Below are the code and all the weights of a small trained network. Each question names an input and a target symbol and asks about switching units off, where a switched-off unit gives its printed mean instead of its output.

import numpy as np


def w(rows, s, z=0):
    codes = np.array(rows[::2]) - 128.0
    scale = np.full(codes.shape[1], s)
    scale[-1] = z or s
    return codes * scale


def norm(h):
    return h / np.sqrt((h * h).mean(-1, keepdims=True) + 1e-5)


def f(y):
    return np.maximum(y, 0)


def softmax(a):
    e = np.exp(a - a.max(-1, keepdims=True))
    return e / e.sum(-1, keepdims=True)


def log_softmax(a):
    a = a - a.max(-1, keepdims=True)
    return a - np.log(np.exp(a).sum(-1, keepdims=True))


def net(x, mask):
    ids = ['γδμξπστφ'.index(c) for c in x.split()]
    T = len(ids)
    res = E[ids] + P[:T]
    r = norm(res)
    for j in range(3):
        rows = slice(3 * j, 3 * j + 3)
        q, k, v = (r @ M[0][rows].T for M in (Q, K, V))
        z = softmax(np.where(np.tri(T) > 0, q @ k.T / 3**0.5, -1e9)) @ v
        o = O[0][rows]
        res = res + np.where(mask[j], z, o[:, -1]) @ o[:, :-1]
    y = f(norm(res) @ A[0][:, :-1].T + A[0][:, -1])
    res = res + np.where(mask[3:19], y, B[0][:, -1]) @ B[0][:, :-1]
    return log_softmax(norm(res)[-1] @ U[:, :-1].T + U[:, -1])


Q, K, V, O, A, B = {}, {}, {}, {}, {}, {}
E = w([
[51,29,176,134,92,138,93,178],'γ',
[90,84,108,254,117,111,106,182],'δ',
[128,57,81,186,90,127,90,206],'μ',
[82,151,66,208,76,159,58,206],'ξ',
[93,10,91,134,132,201,110,126],'π',
[82,161,200,73,151,135,72,147],'σ',
[145,132,66,118,89,83,148,204],'τ',
[204,136,137,165,213,148,106,190],'φ',
],0.0072)
P = w([
[203,97,174,204,9,15,4,27],'0',
[135,94,118,165,80,29,2,89],'1',
[137,120,115,138,92,52,31,105],'2',
[80,113,89,130,140,60,45,132],'3',
[71,126,92,125,141,89,84,155],'4',
[71,136,82,114,155,111,125,160],'5',
[77,157,97,116,138,142,156,165],'6',
[101,173,116,116,94,186,179,157],'7',
[105,166,149,115,90,200,219,164],'8',
[160,162,189,131,57,227,244,140],'9',
],0.0045)
Q[0] = w([
[126,140,193,180,135,162,151,145],'head 0',
[185,154,183,102,136,128,98,117],'head 0',
[111,161,163,88,251,137,115,159],'head 0',
[153,163,141,75,193,112,168,13],'head 1',
[89,113,77,122,57,102,176,51],'head 1',
[131,156,167,142,73,158,167,127],'head 1',
[110,154,123,86,159,55,183,107],'head 2',
[146,80,133,160,100,149,196,203],'head 2',
[78,126,80,111,172,128,120,168],'head 2',
],0.023)
K[0] = w([
[107,125,139,124,74,210,155,136],'head 0',
[122,144,210,142,104,104,126,52],'head 0',
[29,84,172,117,117,74,54,124],'head 0',
[107,124,133,127,78,7,37,93],'head 1',
[207,189,60,222,111,92,110,161],'head 1',
[139,151,155,154,61,197,129,101],'head 1',
[95,68,129,179,122,88,67,122],'head 2',
[96,187,128,129,118,202,198,162],'head 2',
[94,149,90,88,197,92,114,167],'head 2',
],0.02)
V[0] = w([
[84,135,217,191,182,179,111,110],'head 0',
[100,85,170,97,94,159,71,111],'head 0',
[177,100,119,46,112,188,75,154],'head 0',
[92,139,106,126,61,139,104,146],'head 1',
[118,56,60,150,137,173,139,53],'head 1',
[123,73,155,139,74,90,173,213],'head 1',
[119,5,123,199,123,141,161,168],'head 2',
[67,144,80,152,92,205,89,81],'head 2',
[163,157,61,151,162,211,71,80],'head 2',
],0.015)
O[0] = w([
[82,96,193,166,151,85,178,84,166],'head 0',
[104,146,109,121,202,188,142,88,197],'head 0',
[92,160,75,79,125,165,101,139,161],'head 0',
[142,122,181,157,194,138,140,114,229],'head 1',
[153,74,133,133,96,218,199,128,26],'head 1',
[137,106,97,189,199,120,69,150,209],'head 1',
[109,167,255,85,86,165,134,148,210],'head 2',
[125,100,129,119,102,170,51,23,142],'head 2',
[141,43,150,64,169,149,63,129,254],'head 2',
],0.0089,0.0059)
A[0] = w([
[131,152,121,124,173,102,137,136,102],'neuron 0',
[95,114,118,105,62,176,152,93,82],'neuron 1',
[120,96,78,100,127,154,116,121,132],'neuron 2',
[158,129,69,101,112,82,136,87,102],'neuron 3',
[100,188,136,100,142,123,170,69,68],'neuron 4',
[119,132,164,87,128,121,127,124,149],'neuron 5',
[6,122,73,108,6,87,116,137,71],'neuron 6',
[85,170,123,67,162,91,160,46,135],'neuron 7',
[150,155,173,126,130,158,150,125,117],'neuron 8',
[116,53,140,92,116,125,168,133,71],'neuron 9',
[106,125,126,114,121,101,76,94,126],'neuron 10',
[103,122,98,147,144,88,93,149,111],'neuron 11',
[154,80,74,163,138,108,158,89,7],'neuron 12',
[241,125,134,87,141,79,119,126,2],'neuron 13',
[120,111,88,112,120,152,189,150,111],'neuron 14',
[172,159,100,102,107,108,110,177,115],'neuron 15',
],0.019,0.0029)
B[0] = w([
[144,75,139,153,75,144,52,91,199],'neuron 0',
[204,155,149,130,130,184,184,89,151],'neuron 1',
[112,165,143,141,122,88,171,116,161],'neuron 2',
[170,121,215,107,173,138,104,177,142],'neuron 3',
[172,131,97,72,166,65,72,83,165],'neuron 4',
[142,141,94,166,126,131,140,125,196],'neuron 5',
[47,5,139,15,149,74,151,204,255],'neuron 6',
[111,243,128,70,161,80,132,71,190],'neuron 7',
[102,136,92,91,107,105,146,137,160],'neuron 8',
[100,111,117,51,125,86,141,156,155],'neuron 9',
[151,68,139,150,170,148,108,143,228],'neuron 10',
[123,161,116,90,99,124,194,125,247],'neuron 11',
[50,116,56,151,86,152,138,102,157],'neuron 12',
[192,184,89,185,114,141,145,183,158],'neuron 13',
[122,94,133,155,127,59,61,142,140],'neuron 14',
[208,118,133,160,144,97,142,137,225],'neuron 15',
],0.023,0.0093)
U = w([
[116,230,114,77,174,28,85,33,159],'γ',
[55,173,252,218,73,48,173,97,8],'δ',
[57,227,144,115,67,182,67,208,54],'μ',
[129,61,161,187,211,176,44,109,164],'ξ',
[170,139,157,74,89,213,220,49,110],'π',
[45,111,5,207,69,111,150,67,139],'σ',
[254,166,93,200,92,61,142,181,120],'τ',
[80,46,124,52,123,28,161,197,146],'φ',
],0.0072,0.0014)

Each question gives the input, a string of symbols that net reads in full, and the target symbol t.
The units are the heads (3 rows each of Q, K, V and O) and the neurons (one row each of A and B). Each row of codes is followed by its name. A weight is (code - 128) times the scale printed after its matrix; where a second scale follows, it is the last column's (O, A, B and U).
mask holds one flag per unit, heads first, then neurons. A switched-off unit (its flag False) gives its mean, the last column of its rows in O or B, instead of its output. The means were averaged over made-up inputs and are rounded, as every weight is.
A unit's drop is (log p(t) with every unit on - log p(t) with that unit switched off) / (log p(t) with every unit on - log p(t) with every unit switched off).
The circuit of an input: a set's keep is (log p(t) with only the set's units on - log p(t) with every unit switched off) / (log p(t) with every unit on - log p(t) with every unit switched off). Starting from the 12 units with the biggest drops (on a tie, the unit counted first), units are removed one at a time, each time the one whose removal leaves the highest keep (on an exact tie, the one counted first), for as long as the keep stays at least 0.8.
circuit, biggest first: the units of the circuit, biggest drop first
top k neurons: the k neurons with the biggest drops, biggest first
heads that matter: for each layer, one digit per head in row order, 1 if its drop is at least 0.15 and else 0, layers parted by /
input ξ ξ ξ δ ξ ξ π μ, target π: circuit, biggest first -> neuron 1; head 1
input π φ ξ φ ξ φ π ξ γ, target π: circuit, biggest first -> head 1; neuron 1
input ξ μ ξ ξ π ξ δ, target π: top 2 neurons -> neuron 1; neuron 6
input σ ξ δ ξ ξ γ τ ξ ξ, target τ: circuit, biggest first -> head 0; head 1; neuron 6
input μ φ φ σ σ ξ δ σ ξ μ, target σ: top neuron -> neuron 12
input γ γ γ, target γ: heads that matter -> 101
input δ δ γ, target δ: circuit, biggest first -> head 2; neuron 6; head 0
input ξ ξ φ φ ξ φ σ σ δ, target σ: circuit, biggest first -> head 2; neuron 12
input ξ τ ξ π, target τ: circuit, biggest first -> head 0; neuron 6
input τ σ γ, target τ: heads that matter -> 100
input φ π ξ π, target π: circuit, biggest first -> head 1; neuron 1
input δ ξ ξ φ σ φ ξ γ ξ φ, target ξ: heads that matter -> 010
input σ ξ ξ π σ τ, target τ: heads that matter -> 100
input ξ γ π σ ξ, target σ: heads that matter -> 001
input δ γ μ, target μ: heads that matter -> 011
input δ φ σ σ μ, target σ: heads that matter -> 011
input ξ ξ γ σ ξ σ, target γ: heads that matter -> 000
input δ μ τ γ, target τ: heads that matter -> 110
input ξ σ μ ξ π δ, target π: heads that matter -> 011
input μ φ ξ φ σ μ ξ, target σ: heads that matter -> 011
input ξ ξ ξ ξ ξ φ δ ξ τ δ, target τ: heads that matter -> 110
input ξ μ φ γ π γ, target π: top 2 neurons -> neuron 1; neuron 6
input ξ δ δ ξ σ ξ ξ δ μ γ, target μ: top neuron -> neuron 6
